Here is a tiny trained network, its code and every weight. The questions are about switching its units off for an input and a class, where a switched-off unit gives its printed mean instead of its output.

import numpy as np


def w(rows, s, z=0):
    codes = np.array(rows[::2]) - 128.0
    scale = np.full(codes.shape[1], s)
    scale[-1] = z or s
    return codes * scale


def norm(h):
    return h / np.sqrt((h * h).mean(-1, keepdims=True) + 1e-5)


def f(y):
    return np.maximum(y, 0)


def log_softmax(a):
    a = a - a.max(-1, keepdims=True)
    return a - np.log(np.exp(a).sum(-1, keepdims=True))


def net(x, mask):
    res = np.array(x, float).reshape(1, 6) / 4 @ E
    u = 0
    for l in range(2):
        y = f(norm(res) @ A[l][:, :-1].T + A[l][:, -1])
        res = res + np.where(mask[u : u + 16], y, B[l][:, -1]) @ B[l][:, :-1]
        u += 16
    return log_softmax(norm(res)[-1] @ U[:, :-1].T + U[:, -1])


A, B = {}, {}
E = w([
[110,13,165,175,77,158,72,151,127,207,87,117],'x0',
[160,103,116,140,5,100,109,101,184,44,188,69],'x1',
[159,138,227,164,154,206,134,27,23,167,234,104],'x2',
[143,141,47,126,77,98,192,103,145,254,147,135],'x3',
[81,128,17,170,166,120,37,114,68,118,130,42],'x4',
[184,79,86,93,138,157,105,250,120,144,211,136],'x5',
],0.0039)
A[0] = w([
[127,62,174,181,93,141,74,144,129,190,84,115,71],'L0N1',
[149,116,177,132,132,154,122,69,59,167,203,104,6],'L0N2',
[115,139,153,126,235,164,141,174,98,215,88,118,74],'L0N3',
[147,93,79,111,98,128,125,191,149,141,44,127,103],'L0N4',
[98,96,13,183,169,142,64,97,79,130,136,86,70],'L0N5',
[146,101,217,129,103,140,208,160,180,146,140,187,69],'L0N6',
[136,101,133,147,40,147,124,110,171,96,197,59,64],'L0N7',
[140,104,116,97,155,156,87,255,116,167,239,148,51],'L0N8',
[121,142,110,122,110,125,124,100,150,114,50,132,102],'L0N9',
[125,123,155,133,130,131,111,176,133,76,72,121,120],'L0N10',
[136,99,161,166,108,160,90,110,117,165,106,119,66],'L0N11',
[100,124,215,152,149,148,93,155,71,76,152,121,120],'L0N12',
[91,161,164,142,117,132,108,9,136,145,37,126,31],'L0N13',
[155,245,95,139,175,140,168,108,128,83,187,138,4],'L0N14',
[118,153,77,145,66,129,182,110,111,232,161,124,72],'L0N15',
[139,90,172,145,109,139,106,103,94,168,141,117,102],'L0N16',
],0.0083,0.0022)
B[0] = w([
[96,109,83,6,140,136,177,148,96,78,144,119,229],'L0N1',
[71,221,145,192,155,128,148,175,205,111,137,160,250],'L0N2',
[131,143,80,144,55,88,78,79,101,76,143,196,233],'L0N3',
[60,177,162,166,185,130,136,126,154,124,199,151,236],'L0N4',
[169,172,222,84,74,132,100,154,130,184,109,104,253],'L0N5',
[134,170,162,106,83,125,45,151,95,175,106,50,245],'L0N6',
[116,141,84,159,114,95,100,91,62,126,94,215,243],'L0N7',
[161,87,148,204,104,103,226,96,106,123,101,73,250],'L0N8',
[118,130,158,174,137,140,160,114,137,140,179,132,191],'L0N9',
[145,121,96,129,170,118,118,93,175,186,132,133,205],'L0N10',
[95,91,146,82,151,116,141,151,90,108,162,120,189],'L0N11',
[167,107,94,113,172,130,117,62,190,175,102,121,238],'L0N12',
[194,75,118,203,85,116,193,153,97,128,130,81,232],'L0N13',
[46,42,122,49,129,129,131,169,97,140,175,114,231],'L0N14',
[180,78,119,108,210,138,87,70,194,112,86,114,224],'L0N15',
[72,128,140,132,165,118,130,145,152,148,174,149,202],'L0N16',
],0.011,0.0059)
A[1] = w([
[173,163,67,146,81,133,76,123,48,46,76,252,28],'L1N1',
[209,92,98,102,236,204,92,76,196,131,61,144,67],'L1N2',
[174,79,138,196,74,175,193,167,111,70,76,87,37],'L1N3',
[220,121,70,102,177,164,106,120,207,123,69,124,19],'L1N4',
[134,127,127,135,93,171,128,143,122,84,136,125,87],'L1N5',
[101,204,160,181,161,218,154,190,177,87,197,163,81],'L1N6',
[158,206,167,86,61,186,59,187,108,143,51,58,16],'L1N7',
[119,109,66,58,136,189,129,178,107,112,136,114,121],'L1N8',
[171,193,202,57,78,177,128,170,103,156,93,135,65],'L1N9',
[62,67,101,39,106,197,164,175,93,88,132,138,3],'L1N10',
[140,156,113,129,125,134,181,129,172,137,140,149,156],'L1N11',
[90,153,104,43,140,159,184,155,111,67,128,95,80],'L1N12',
[136,152,82,143,73,140,97,98,90,100,83,228,11],'L1N13',
[195,122,124,156,100,165,202,150,110,82,118,124,26],'L1N14',
[196,114,113,190,117,173,199,175,74,112,120,87,102],'L1N15',
[61,172,63,173,118,156,134,254,215,122,73,133,36],'L1N16',
],0.008,0.0015)
B[1] = w([
[163,147,104,114,78,63,106,121,100,172,187,222,207],'L1N1',
[211,92,81,94,114,166,91,142,177,110,175,95,231],'L1N2',
[151,116,91,175,115,140,226,92,126,101,97,109,217],'L1N3',
[147,97,110,94,174,191,97,71,167,128,165,109,176],'L1N4',
[109,120,97,143,149,127,124,101,127,163,116,135,129],'L1N5',
[64,176,118,167,110,185,125,164,182,117,150,150,254],'L1N6',
[123,177,175,108,139,150,84,107,94,177,3,105,241],'L1N7',
[86,92,146,108,115,124,153,130,113,92,152,118,176],'L1N8',
[132,148,127,155,144,94,69,98,115,126,43,121,227],'L1N9',
[120,100,173,67,180,92,136,204,135,95,129,118,228],'L1N10',
[125,125,144,142,138,185,73,139,99,108,133,124,207],'L1N11',
[133,63,144,128,159,89,112,148,91,91,90,148,208],'L1N12',
[176,127,108,127,115,111,121,170,56,183,165,185,203],'L1N13',
[151,101,149,172,115,130,160,156,111,159,128,59,173],'L1N14',
[134,111,99,175,82,125,190,105,144,60,92,118,223],'L1N15',
[86,160,194,190,145,175,148,82,138,136,173,148,187],'L1N16',
],0.014,0.0034)
U = w([
[33,202,160,228,156,179,131,134,194,122,176,155,152],'0',
[176,79,111,217,93,108,236,88,107,100,79,65,157],'1',
[142,180,177,114,124,111,53,101,91,182,2,85,167],'2',
[75,53,152,51,185,71,142,183,98,80,151,133,158],'3',
[178,138,68,144,84,72,98,111,72,166,191,238,147],'4',
[211,86,70,107,171,194,71,70,223,131,173,92,119],'5',
[112,135,88,92,98,168,145,146,120,105,99,115,56],'6',
[149,205,54,76,135,174,170,161,108,112,102,122,2],'7',
],0.0093,0.004)

Each question gives the input, the list of numbers given to net, and the class t.
The units are the neurons (one row each of A and B). Each row of codes is followed by its name. A weight is (code - 128) times the scale printed after its matrix; where a second scale follows, it is the last column's (A, B and U).
mask holds one flag per neuron, layer by layer. A switched-off neuron (its flag False) gives its mean, the last column of its row in B, instead of its output. The means were averaged over made-up inputs and are rounded, as every weight is.
A unit's drop is (log p(t) with every unit on - log p(t) with that unit switched off) / (log p(t) with every unit on - log p(t) with every unit switched off).
The circuit of an input: a set's keep is (log p(t) with only the set's units on - log p(t) with every unit switched off) / (log p(t) with every unit on - log p(t) with every unit switched off). Starting from the 12 units with the biggest drops (on a tie, the unit counted first), units are removed one at a time, each time the one whose removal leaves the highest keep (on an exact tie, the one counted first), for as long as the keep stays at least 0.8.
units of the circuit, in order: the units of the circuit, biggest drop first
most important unit: the unit with the biggest drop
top k neurons: the k neurons with the biggest drops, biggest first
top k neurons in layer l: the k neurons of layer l with the biggest drops, biggest first
input [-3,2,7,-4,-8,-5], class 2: most important unit -> L0N6
input [-6,-5,1,-7,-6,2], class 5: top 2 neurons -> L0N12, L0N5
input [0,5,-6,-5,8,7], class 2: top 3 neurons -> L0N5, L0N13, L0N2
input [-2,4,-6,-5,-6,-1], class 0: top 2 neurons -> L0N5, L0N4
input [-4,-6,8,7,-8,3], class 0: top 4 neurons -> L0N2, L0N5, L0N12, L1N6
input [8,6,0,2,1,8], class 1: top 4 neurons -> L0N8, L0N14, L1N3, L1N15
input [8,-1,-7,4,7,-5], class 3: top 2 neurons -> L0N2, L0N1
input [5,0,-1,-1,-2,-4], class 3: top 2 neurons -> L0N1, L0N8
input [7,-7,2,2,4,-6], class 3: top 4 neurons -> L0N1, L0N11, L0N8, L0N7
input [0,5,5,-4,-6,5], class 2: top 3 neurons -> L0N6, L0N4, L0N13
input [2,6,5,-6,7,1], class 2: top 3 neurons -> L0N5, L0N15, L0N3
input [2,7,1,-6,6,-4], class 4: units of the circuit, in order -> L0N7, L1N1
input [8,7,-1,3,5,3], class 3: top 2 neurons in layer 0 -> L0N1, L0N3
input [-7,3,2,-8,0,-4], class 5: top 2 neurons -> L0N12, L0N1
input [-5,-5,-1,5,6,3], class 2: most important unit -> L0N5
input [-8,2,-7,0,5,3], class 3: top 4 neurons -> L0N14, L0N2, L1N12, L1N10
input [6,7,6,5,-4,-2], class 4: top 3 neurons in layer 0 -> L0N7, L0N14, L0N4
input [8,-3,5,4,-7,-3], class 3: top 4 neurons -> L0N1, L0N11, L0N5, L0N16
input [3,4,-4,-7,-2,6], class 5: top 2 neurons -> L0N10, L0N13
input [7,5,1,-2,-2,7], class 1: most important unit -> L0N8
input [8,2,-3,-2,1,5], class 3: top 3 neurons -> L0N1, L0N13, L0N4
input [2,5,8,-4,8,2], class 0: top 2 neurons in layer 0 -> L0N2, L0N6
input [-4,-8,-7,-6,-5,-4], class 4: units of the circuit, in order -> L0N3, L1N1
input [2,4,7,-6,3,-4], class 0: top 2 neurons in layer 0 -> L0N2, L0N15
input [-3,6,-6,7,-4,1], class 5: top 3 neurons in layer 0 -> L0N15, L0N2, L0N3
input [8,-2,1,0,3,6], class 3: top 4 neurons in layer 0 -> L0N1, L0N13, L0N11, L0N16
input [-3,-8,5,-5,-4,-5], class 4: most important unit -> L0N3
input [8,1,-6,-1,-2,3], class 3: top 2 neurons in layer 0 -> L0N1, L0N2
input [-5,4,-8,5,7,6], class 0: top 2 neurons in layer 0 -> L0N4, L0N6
input [-1,7,-3,0,-6,-2], class 4: top 2 neurons in layer 0 -> L0N7, L0N5
